Here is a tiny trained network, its code and every weight. The questions are about switching its units off for an input and a target symbol, where a switched-off unit gives its printed mean instead of its output.

import numpy as np


def w(rows, s, z=0):
    codes = np.array(rows[::2]) - 128.0
    scale = np.full(codes.shape[1], s)
    scale[-1] = z or s
    return codes * scale


def norm(h):
    return h / np.sqrt((h * h).mean(-1, keepdims=True) + 1e-5)


def f(y):
    return y / 2 * (1 + np.tanh(0.7978845608 * (y + 0.044715 * y**3)))


def softmax(a):
    e = np.exp(a - a.max(-1, keepdims=True))
    return e / e.sum(-1, keepdims=True)


def log_softmax(a):
    a = a - a.max(-1, keepdims=True)
    return a - np.log(np.exp(a).sum(-1, keepdims=True))


def net(x, mask):
    ids = ['βγδζηθλμσφψω'.index(c) for c in x.split()]
    T = len(ids)
    res = E[ids] + P[:T]
    u = 0
    for l in range(3):
        q, k, v = (norm(res) @ M[l].T for M in (Q, K, V))
        z = softmax(np.where(np.tri(T) > 0, q @ k.T / 2**0.5, -1e9)) @ v
        res = res + np.where(mask[u], z, O[l][:, -1]) @ O[l][:, :-1]
        u += 1
        y = f(norm(res) @ A[l][:, :-1].T + A[l][:, -1])
        res = res + np.where(mask[u : u + 4], y, B[l][:, -1]) @ B[l][:, :-1]
        u += 4
    return log_softmax(norm(res)[-1] @ U[:, :-1].T + U[:, -1])


Q, K, V, O, A, B = {}, {}, {}, {}, {}, {}
E = w([
[154,99,94,123,66,129,175],'β',
[140,113,171,157,138,102,173],'γ',
[108,166,86,98,95,122,129],'δ',
[129,193,55,160,144,151,121],'ζ',
[175,119,113,225,195,48,101],'η',
[116,109,101,128,152,114,40],'θ',
[61,111,184,82,127,143,22],'λ',
[206,132,152,93,120,76,68],'μ',
[84,81,187,136,170,80,105],'σ',
[139,149,219,111,161,81,253],'φ',
[46,90,92,148,97,112,107],'ψ',
[94,72,88,70,215,157,180],'ω',
],0.032)
P = w([
[85,149,170,152,67,4,87],'0',
[117,118,137,144,79,78,113],'1',
[107,126,101,122,97,81,119],'2',
[117,138,97,127,90,130,113],'3',
[118,132,76,113,110,151,116],'4',
[107,137,76,130,110,175,123],'5',
[110,124,60,99,116,165,123],'6',
],0.012)
Q[0] = w([
[118,152,231,210,235,60,153],'0.h1',
[107,171,10,47,190,140,1],'0.h1',
],0.046)
K[0] = w([
[100,96,180,129,254,79,96],'0.h1',
[119,208,32,87,126,179,93],'0.h1',
],0.053)
V[0] = w([
[152,110,99,104,135,96,158],'0.h1',
[125,213,6,82,20,237,55],'0.h1',
],0.012)
O[0] = w([
[141,136,134,131,123,115,136,146],'0.h1',
[69,156,83,85,182,4,143,253],'0.h1',
],0.015,0.012)
A[0] = w([
[8,107,123,135,166,143,32,111],'0.n1',
[137,75,108,90,253,173,178,2],'0.n2',
[227,159,201,51,174,54,3,122],'0.n3',
[245,135,77,204,238,89,54,138],'0.n4',
],0.029,0.0035)
B[0] = w([
[87,74,109,177,131,116,54,253],'0.n1',
[55,136,94,132,130,242,158,169],'0.n2',
[82,176,255,150,151,129,167,160],'0.n3',
[163,141,91,178,196,117,125,151],'0.n4',
],0.029,0.027)
Q[1] = w([
[253,158,156,12,58,78,187],'1.h1',
[73,189,78,88,182,38,189],'1.h1',
],0.038)
K[1] = w([
[55,111,222,124,1,51,139],'1.h1',
[8,147,87,88,200,84,184],'1.h1',
],0.04)
V[1] = w([
[239,151,156,254,52,37,151],'1.h1',
[52,135,189,50,3,121,67],'1.h1',
],0.018)
O[1] = w([
[252,51,130,131,210,33,93,8],'1.h1',
[22,106,111,71,129,29,75,87],'1.h1',
],0.011,0.014)
A[1] = w([
[124,144,80,173,139,149,99,54],'1.n1',
[137,236,103,104,96,96,97,57],'1.n2',
[196,73,42,31,21,91,204,158],'1.n3',
[181,206,251,85,108,118,228,2],'1.n4',
],0.035,0.0057)
B[1] = w([
[122,169,81,158,175,134,101,251],'1.n1',
[130,107,98,92,197,84,144,160],'1.n2',
[50,13,126,237,182,109,173,175],'1.n3',
[230,128,103,75,225,189,253,157],'1.n4',
],0.027,0.013)
Q[2] = w([
[82,30,147,168,255,170,169],'2.h1',
[156,160,148,130,155,119,89],'2.h1',
],0.03)
K[2] = w([
[42,126,4,123,205,111,239],'2.h1',
[128,150,125,127,137,128,114],'2.h1',
],0.035)
V[2] = w([
[112,92,89,139,203,249,107],'2.h1',
[88,4,144,122,93,116,202],'2.h1',
],0.033)
O[2] = w([
[86,146,93,173,44,250,171,251],'2.h1',
[92,18,180,206,114,78,206,185],'2.h1',
],0.017,0.026)
A[2] = w([
[55,76,254,62,13,132,40,252],'2.n1',
[25,67,192,32,243,193,103,134],'2.n2',
[164,137,116,136,87,18,78,93],'2.n3',
[230,48,128,53,109,158,173,130],'2.n4',
],0.029,0.0043)
B[2] = w([
[216,116,136,5,181,175,177,215],'2.n1',
[81,163,105,149,36,96,91,250],'2.n2',
[101,145,82,123,108,87,105,190],'2.n3',
[66,166,77,141,73,41,72,165],'2.n4',
],0.03,0.015)
U = w([
[100,43,160,169,172,106,212,85],'β',
[196,136,124,189,3,102,108,88],'γ',
[112,176,119,94,148,43,155,204],'δ',
[152,226,46,92,248,164,111,2],'ζ',
[253,139,122,211,165,148,103,180],'η',
[99,177,205,222,175,132,75,70],'θ',
[93,115,230,85,135,156,87,93],'λ',
[135,172,158,128,230,138,181,146],'μ',
[202,85,132,79,122,150,129,223],'σ',
[190,122,12,132,137,107,221,56],'φ',
[117,56,67,123,157,156,74,144],'ψ',
[101,157,116,161,99,199,197,153],'ω',
],0.014,0.0077)

Each question gives the input, a string of symbols that net reads in full, and the target symbol t.
The units are the heads (2 rows each of Q, K, V and O) and the neurons (one row each of A and B). Each row of codes is followed by its name. A weight is (code - 128) times the scale printed after its matrix; where a second scale follows, it is the last column's (O, A, B and U).
mask holds one flag per unit, layer by layer, with each layer's heads first. A switched-off unit (its flag False) gives its mean, the last column of its rows in O or B, instead of its output. The means were averaged over made-up inputs and are rounded, as every weight is.
A unit's drop is (log p(t) with every unit on - log p(t) with that unit switched off) / (log p(t) with every unit on - log p(t) with every unit switched off).
The circuit of an input: a set's keep is (log p(t) with only the set's units on - log p(t) with every unit switched off) / (log p(t) with every unit on - log p(t) with every unit switched off). Starting from the 12 units with the biggest drops (on a tie, the unit counted first), units are removed one at a time, each time the one whose removal leaves the highest keep (on an exact tie, the one counted first), for as long as the keep stays at least 0.8.
circuit, biggest first: the units of the circuit, biggest drop first
most important unit: the unit with the biggest drop
top k neurons: the k neurons with the biggest drops, biggest first
k most important neurons of layer l: the k neurons of layer l with the biggest drops, biggest first
input μ γ ψ, target ψ: most important unit	0.n3
input β μ θ, target β: top 2 neurons	0.n1, 1.n3
input δ ψ ψ δ ψ, target δ: circuit, biggest first	0.h1, 2.h1, 0.n2
input ψ ψ δ ψ γ ψ φ, target δ: 2 most important neurons of layer 1	1.n1, 1.n2
input ω ψ β δ ψ γ, target γ: top 3 neurons	0.n1, 2.n4, 0.n2
input ψ ω ζ θ ψ ψ, target ζ: circuit, biggest first	0.h1, 2.h1, 1.n3, 0.n2
input δ θ φ, target δ: top 2 neurons	2.n4, 0.n1
input δ β δ, target β: top 3 neurons	0.n1, 0.n3, 0.n4
input η β γ, target β: top 4 neurons	0.n1, 2.n2, 1.n3, 0.n4
input ω ψ ψ θ θ δ λ, target δ: top 2 neurons	2.n2, 0.n2
input ψ ψ β ψ ζ θ, target ζ: top 4 neurons	0.n2, 0.n4, 1.n3, 1.n1
input η β θ, target θ: 2 most important neurons of layer 0	0.n4, 0.n3
input ω ψ φ, target φ: top 4 neurons	1.n4, 0.n1, 2.n4, 0.n2
input ψ ψ ζ ψ, target ζ: most important unit	2.h1
input β ψ ψ γ φ, target β: top 2 neurons	1.n3, 0.n1
input θ ψ δ θ ψ σ, target δ: top 3 neurons	0.n1, 0.n2, 2.n4
input μ ψ λ ψ ψ β θ, target β: top 4 neurons	0.n1, 1.n3, 0.n3, 0.n2
input ψ ψ ψ μ ψ θ, target θ: top 3 neurons	0.n3, 0.n4, 0.n2
input ω σ λ, target λ: top 3 neurons	0.n1, 0.n3, 2.n1
input β β ω ψ ω ω ζ, target ζ: most important unit	0.n2
input ω θ ψ λ, target λ: top 3 neurons	0.n3, 0.n1, 2.n1
input ψ φ β ψ ω β σ, target β: 2 most important neurons of layer 1	1.n3, 1.n2
input ψ δ θ, target δ: 2 most important neurons of layer 0	0.n2, 0.n3
input δ θ σ, target δ: 2 most important neurons of layer 2	2.n4, 2.n3
input ψ γ σ, target σ: 3 most important neurons of layer 0	0.n3, 0.n4, 0.n2
input θ ψ μ ω ω δ, target δ: 2 most important neurons of layer 0	0.n2, 0.n1
input ω ψ β β θ γ, target β: most important unit	2.h1
